Below are the code and all the weights of a small trained network. Each question names an input and a class and asks about switching units off, where a switched-off unit gives its printed mean instead of its output.

import numpy as np


def w(rows, s, z=0):
    codes = np.array(rows[::2]) - 128.0
    scale = np.full(codes.shape[1], s)
    scale[-1] = z or s
    return codes * scale


def f(y):
    return np.maximum(y, 0)


def log_softmax(a):
    a = a - a.max(-1, keepdims=True)
    return a - np.log(np.exp(a).sum(-1, keepdims=True))


def net(x, mask):
    res = np.array(x, float).reshape(1, 4) / 4 @ E
    y = f(res @ A[0][:, :-1].T + A[0][:, -1])
    res = res + np.where(mask, y, B[0][:, -1]) @ B[0][:, :-1]
    return log_softmax(res[-1] @ U[:, :-1].T + U[:, -1])


A, B = {}, {}
E = w([
[187,254,77],'x0',
[120,239,196],'x1',
[52,142,67],'x2',
[109,81,78],'x3',
],0.007)
A[0] = w([
[82,161,123,16],'N1',
[106,174,154,95],'N2',
[124,126,169,26],'N3',
[94,90,109,95],'N4',
[129,189,116,6],'N5',
[63,154,114,40],'N6',
[80,40,168,126],'N7',
[144,55,118,33],'N8',
[118,125,121,116],'N9',
[74,69,95,81],'N10',
[158,81,204,54],'N11',
[97,28,155,144],'N12',
[135,122,162,32],'N13',
[133,77,247,135],'N14',
[80,88,83,68],'N15',
[67,245,172,95],'N16',
[196,167,97,99],'N17',
[95,204,158,107],'N18',
[78,214,169,99],'N19',
[169,115,125,57],'N20',
[202,160,99,92],'N21',
[54,105,117,201],'N22',
[103,105,93,111],'N23',
[104,134,94,132],'N24',
[200,77,145,14],'N25',
[159,70,201,201],'N26',
[127,134,115,103],'N27',
[73,145,33,145],'N28',
[107,86,152,85],'N29',
[108,103,142,172],'N30',
[196,102,102,79],'N31',
[88,138,120,35],'N32',
[130,141,128,100],'N33',
[130,127,128,123],'N34',
[136,118,167,19],'N35',
[114,125,188,3],'N36',
[78,108,119,176],'N37',
[63,87,67,79],'N38',
[101,124,140,107],'N39',
[135,160,128,68],'N40',
],0.015,0.0067)
B[0] = w([
[53,129,128,137],'N1',
[146,117,94,172],'N2',
[112,137,59,134],'N3',
[145,163,122,169],'N4',
[132,68,168,159],'N5',
[65,179,138,143],'N6',
[184,173,206,242],'N7',
[162,114,64,171],'N8',
[122,134,132,133],'N9',
[129,201,114,194],'N10',
[35,154,81,179],'N11',
[200,206,146,254],'N12',
[112,137,67,132],'N13',
[77,237,152,240],'N14',
[108,181,104,174],'N15',
[181,36,24,247],'N16',
[115,37,166,188],'N17',
[164,86,74,207],'N18',
[173,79,46,217],'N19',
[130,88,149,133],'N20',
[106,34,166,182],'N21',
[107,209,115,218],'N22',
[132,169,125,162],'N23',
[101,158,152,156],'N24',
[137,16,175,151],'N25',
[253,231,251,244],'N26',
[122,129,136,131],'N27',
[28,218,187,204],'N28',
[129,163,152,167],'N29',
[151,154,140,184],'N30',
[80,37,136,153],'N31',
[79,127,137,130],'N32',
[125,118,132,135],'N33',
[127,125,129,128],'N34',
[108,142,50,133],'N35',
[96,141,19,140],'N36',
[99,178,119,191],'N37',
[84,197,167,190],'N38',
[118,118,106,140],'N39',
[139,94,151,147],'N40',
],0.035,0.0085)
U = w([
[141,131,4,2],'0',
[158,40,53,117],'1',
[91,69,150,77],'2',
[29,87,51,133],'3',
[109,201,97,185],'4',
],0.0042,0.0076)

Each question gives the input, the list of numbers given to net, and the class t.
The units are the neurons (one row each of A and B). Each row of codes is followed by its name. A weight is (code - 128) times the scale printed after its matrix; where a second scale follows, it is the last column's (A, B and U).
mask holds one flag per neuron, in row order. A switched-off neuron (its flag False) gives its mean, the last column of its row in B, instead of its output. The means were averaged over made-up inputs and are rounded, as every weight is.
A unit's drop is (log p(t) with every unit on - log p(t) with that unit switched off) / (log p(t) with every unit on - log p(t) with every unit switched off).
The circuit of an input: a set's keep is (log p(t) with only the set's units on - log p(t) with every unit switched off) / (log p(t) with every unit on - log p(t) with every unit switched off). Starting from the 12 units with the biggest drops (on a tie, the unit counted first), units are removed one at a time, each time the one whose removal leaves the highest keep (on an exact tie, the one counted first), for as long as the keep stays at least 0.8.
circuit, biggest first: the units of the circuit, biggest drop first
unit that matters most: the unit with the biggest drop
k most important neurons: the k neurons with the biggest drops, biggest first
drop when u is switched off: that unit's drop, to one decimal
input [5,-3,-2,0], class 2: unit that matters most : N16
input [-5,5,6,-4], class 0: circuit, biggest first : (N16; N19; N26)
input [2,1,3,1], class 3: circuit, biggest first : (N26; N12)
input [2,3,1,4], class 3: circuit, biggest first : (N26; N12)
input [4,-6,-6,3], class 2: 3 most important neurons : (N16; N19; N18)
input [2,-1,-3,1], class 1: 2 most important neurons : (N14; N28)
input [5,4,5,4], class 3: 2 most important neurons : (N28; N26)
input [-7,8,-1,-8], class 0: 2 most important neurons : (N16; N19)
input [8,0,6,0], class 1: 2 most important neurons : (N16; N14)
input [8,-1,-7,6], class 1: drop when N7 is switched off : 0.1
input [5,-8,-6,5], class 2: drop when N16 is switched off : 0.2
input [8,-3,5,2], class 3: drop when N26 is switched off : 0.3
